Here is a tiny trained network, its code and every weight. The questions are about switching its units off for an input and a class, where a switched-off unit gives its printed mean instead of its output.

import numpy as np


def w(rows, s, z=0):
    codes = np.array(rows[::2]) - 128.0
    scale = np.full(codes.shape[1], s)
    scale[-1] = z or s
    return codes * scale


def norm(h):
    return h / np.sqrt((h * h).mean(-1, keepdims=True) + 1e-5)


def f(y):
    return y / 2 * (1 + np.tanh(0.7978845608 * (y + 0.044715 * y**3)))


def log_softmax(a):
    a = a - a.max(-1, keepdims=True)
    return a - np.log(np.exp(a).sum(-1, keepdims=True))


def net(x, mask):
    res = np.array(x, float).reshape(1, 6) / 4 @ E
    u = 0
    for l in range(2):
        y = f(norm(res) @ A[l][:, :-1].T + A[l][:, -1])
        res = res + np.where(mask[u : u + 7], y, B[l][:, -1]) @ B[l][:, :-1]
        u += 7
    return log_softmax(norm(res)[-1] @ U[:, :-1].T + U[:, -1])


A, B = {}, {}
E = w([
[162,101,119,92,22,200,124,152],'x0',
[90,30,147,2,158,77,115,176],'x1',
[101,207,219,36,111,164,136,49],'x2',
[203,163,161,89,172,88,185,172],'x3',
[102,151,52,134,151,155,15,113],'x4',
[209,153,171,186,219,210,163,214],'x5',
],0.0069)
A[0] = w([
[92,103,92,65,130,106,88,68,1],'0.n0',
[142,128,125,217,176,146,170,187,3],'0.n1',
[71,171,181,101,226,157,43,169,17],'0.n2',
[150,171,216,104,101,101,152,102,28],'0.n3',
[254,137,162,135,100,189,154,212,8],'0.n4',
[176,30,111,94,157,52,90,127,26],'0.n5',
[107,13,85,112,59,149,82,150,6],'0.n6',
],0.0074,0.0058)
B[0] = w([
[222,130,162,223,127,210,201,203,158],'0.n0',
[122,101,228,206,146,116,116,165,188],'0.n1',
[230,39,119,72,191,123,57,71,159],'0.n2',
[96,60,172,122,91,88,147,132,166],'0.n3',
[234,200,78,65,83,255,203,204,253],'0.n4',
[24,173,78,108,145,78,199,220,170],'0.n5',
[53,21,218,146,54,195,86,163,197],'0.n6',
],0.0065,0.0025)
A[1] = w([
[143,114,83,162,124,123,113,127,157],'1.n0',
[147,123,130,248,171,130,141,145,39],'1.n1',
[105,114,135,84,149,72,167,190,84],'1.n2',
[100,169,48,167,79,159,70,35,2],'1.n3',
[171,139,131,208,187,110,151,118,44],'1.n4',
[123,158,209,75,113,103,185,48,20],'1.n5',
[138,103,124,164,84,106,195,115,136],'1.n6',
],0.011,0.0078)
B[1] = w([
[118,148,180,132,119,163,162,122,205],'1.n0',
[95,132,249,176,146,42,75,170,218],'1.n1',
[104,184,69,185,137,127,150,86,213],'1.n2',
[164,148,28,228,101,136,90,55,253],'1.n3',
[90,68,200,158,106,127,78,162,190],'1.n4',
[189,165,211,39,46,10,161,44,232],'1.n5',
[129,147,156,87,177,161,68,151,224],'1.n6',
],0.011,0.0035)
U = w([
[168,173,184,51,72,67,171,51,200],'0',
[120,136,233,210,171,107,105,197,177],'1',
[163,94,138,51,249,163,59,89,7],'2',
[38,20,116,96,35,181,95,172,18],'3',
[43,124,36,101,179,44,191,172,143],'4',
[131,155,52,220,79,155,80,54,165],'5',
[226,178,133,117,140,238,211,200,194],'6',
],0.018,0.0018)

Each question gives the input, the list of numbers given to net, and the class t.
The units are the neurons (one row each of A and B). Each row of codes is followed by its name. A weight is (code - 128) times the scale printed after its matrix; where a second scale follows, it is the last column's (A, B and U).
mask holds one flag per neuron, layer by layer. A switched-off neuron (its flag False) gives its mean, the last column of its row in B, instead of its output. The means were averaged over made-up inputs and are rounded, as every weight is.
A unit's drop is (log p(t) with every unit on - log p(t) with that unit switched off) / (log p(t) with every unit on - log p(t) with every unit switched off).
The circuit of an input: a set's keep is (log p(t) with only the set's units on - log p(t) with every unit switched off) / (log p(t) with every unit on - log p(t) with every unit switched off). Starting from the 12 units with the biggest drops (on a tie, the unit counted first), units are removed one at a time, each time the one whose removal leaves the highest keep (on an exact tie, the one counted first), for as long as the keep stays at least 0.8.
units of the circuit, in order: the units of the circuit, biggest drop first
k most important neurons: the k neurons with the biggest drops, biggest first
top k neurons in layer l: the k neurons of layer l with the biggest drops, biggest first
drop of u: that unit's drop, to one decimal
input [-3,-6,1,-6,-7,-1], class 1: 4 most important neurons => (1.n1 1.n6 0.n4 1.n4)
input [-1,0,5,-3,5,8], class 2: units of the circuit, in order => (0.n2)
input [-5,7,-8,8,-2,5], class 4: top 3 neurons in layer 0 => (0.n5 0.n0 0.n6)
input [-5,7,-4,-7,0,5], class 4: units of the circuit, in order => (0.n5 1.n2)
input [-2,-3,-1,3,-3,7], class 1: 2 most important neurons => (0.n1 1.n1)
input [8,6,2,7,6,-1], class 3: top 2 neurons in layer 0 => (0.n6 0.n4)
input [-2,5,4,5,-2,5], class 0: units of the circuit, in order => (1.n5 0.n0)
input [6,8,-5,7,0,2], class 4: top 3 neurons in layer 1 => (1.n2 1.n0 1.n6)
input [4,0,0,2,2,-8], class 3: top 2 neurons in layer 1 => (1.n2 1.n5)
input [-7,5,-4,8,-3,0], class 4: drop of 0.n4 => 0.0
input [-1,-5,3,8,7,-8], class 5: drop of 1.n3 => 0.9
input [5,2,-7,-7,7,8], class 1: drop of 1.n1 => 0.7
